Below is a small trained network, with its code and all its weights. Each question gives an input and a class and asks what happens when units are switched off, that is, made to give their printed mean instead of their output.

import numpy as np


def w(rows, s, z=0):
    codes = np.array(rows[::2]) - 128.0
    scale = np.full(codes.shape[1], s)
    scale[-1] = z or s
    return codes * scale


def f(y):
    return np.maximum(y, 0)


def log_softmax(a):
    a = a - a.max(-1, keepdims=True)
    return a - np.log(np.exp(a).sum(-1, keepdims=True))


def net(x, mask):
    res = np.array(x, float).reshape(1, 3) / 4 @ E
    y = f(res @ A[0][:, :-1].T + A[0][:, -1])
    res = res + np.where(mask, y, B[0][:, -1]) @ B[0][:, :-1]
    return log_softmax(res[-1] @ U[:, :-1].T + U[:, -1])


A, B = {}, {}
E = w([
[59,103,190,254,44,117],'x0',
[55,203,77,91,31,65],'x1',
[150,138,19,150,188,50],'x2',
],0.0092)
A[0] = w([
[75,99,198,136,112,106,1],'neuron 1',
[58,236,28,224,2,86,216],'neuron 2',
[70,117,222,214,109,129,101],'neuron 3',
[159,202,137,97,158,148,18],'neuron 4',
[232,21,73,223,225,160,124],'neuron 5',
[176,140,233,81,134,214,213],'neuron 6',
[233,42,165,155,243,54,188],'neuron 7',
[102,7,162,218,43,162,165],'neuron 8',
[117,181,154,63,63,61,88],'neuron 9',
[196,62,77,192,231,183,126],'neuron 10',
[210,204,40,40,200,148,182],'neuron 11',
],0.0071,0.0043)
B[0] = w([
[91,169,95,102,161,113,147],'neuron 1',
[2,183,152,91,53,90,253],'neuron 2',
[91,86,105,96,160,190,196],'neuron 3',
[30,167,86,68,103,201,141],'neuron 4',
[147,112,67,103,230,114,200],'neuron 5',
[47,46,123,121,79,207,201],'neuron 6',
[155,110,62,75,176,105,200],'neuron 7',
[103,86,141,70,177,206,217],'neuron 8',
[85,149,73,95,153,143,174],'neuron 9',
[168,150,78,115,157,114,188],'neuron 10',
[37,134,95,40,177,244,223],'neuron 11',
],0.0087,0.012)
U = w([
[195,113,110,222,225,112,7],'0',
[96,81,253,203,79,209,173],'1',
[94,233,150,195,46,29,55],'2',
[87,152,58,19,194,173,156],'3',
[200,122,205,229,47,95,2],'4',
],0.0072,0.0049)

Each question gives the input, the list of numbers given to net, and the class t.
The units are the neurons (one row each of A and B). Each row of codes is followed by its name. A weight is (code - 128) times the scale printed after its matrix; where a second scale follows, it is the last column's (A, B and U).
mask holds one flag per neuron, in row order. A switched-off neuron (its flag False) gives its mean, the last column of its row in B, instead of its output. The means were averaged over made-up inputs and are rounded, as every weight is.
A unit's drop is (log p(t) with every unit on - log p(t) with that unit switched off) / (log p(t) with every unit on - log p(t) with every unit switched off).
The circuit of an input: a set's keep is (log p(t) with only the set's units on - log p(t) with every unit switched off) / (log p(t) with every unit on - log p(t) with every unit switched off). Starting from all 11 units, units are removed one at a time, each time the one whose removal leaves the highest keep (on an exact tie, the one counted first), for as long as the keep stays at least 0.8.
circuit, biggest first: the units of the circuit, biggest drop first
unit that matters most: the unit with the biggest drop
top k neurons: the k neurons with the biggest drops, biggest first
drop of u: that unit's drop, to one decimal
input [6,-7,8], class 0: circuit, biggest first	neuron 11; neuron 2
input [-2,8,-6], class 2: unit that matters most	neuron 11
input [4,2,2], class 2: circuit, biggest first	neuron 11; neuron 2; neuron 5
input [5,3,0], class 2: top 3 neurons	neuron 11; neuron 2; neuron 6
input [6,-3,-2], class 1: top 2 neurons	neuron 11; neuron 7
input [4,-4,-4], class 1: top 3 neurons	neuron 11; neuron 6; neuron 9
input [7,8,0], class 2: top 2 neurons	neuron 2; neuron 11
input [0,3,-5], class 1: drop of neuron 7	0.2
input [0,1,-6], class 1: drop of neuron 11	0.1
input [4,2,7], class 2: drop of neuron 11	0.0
input [1,0,-3], class 1: drop of neuron 7	0.1
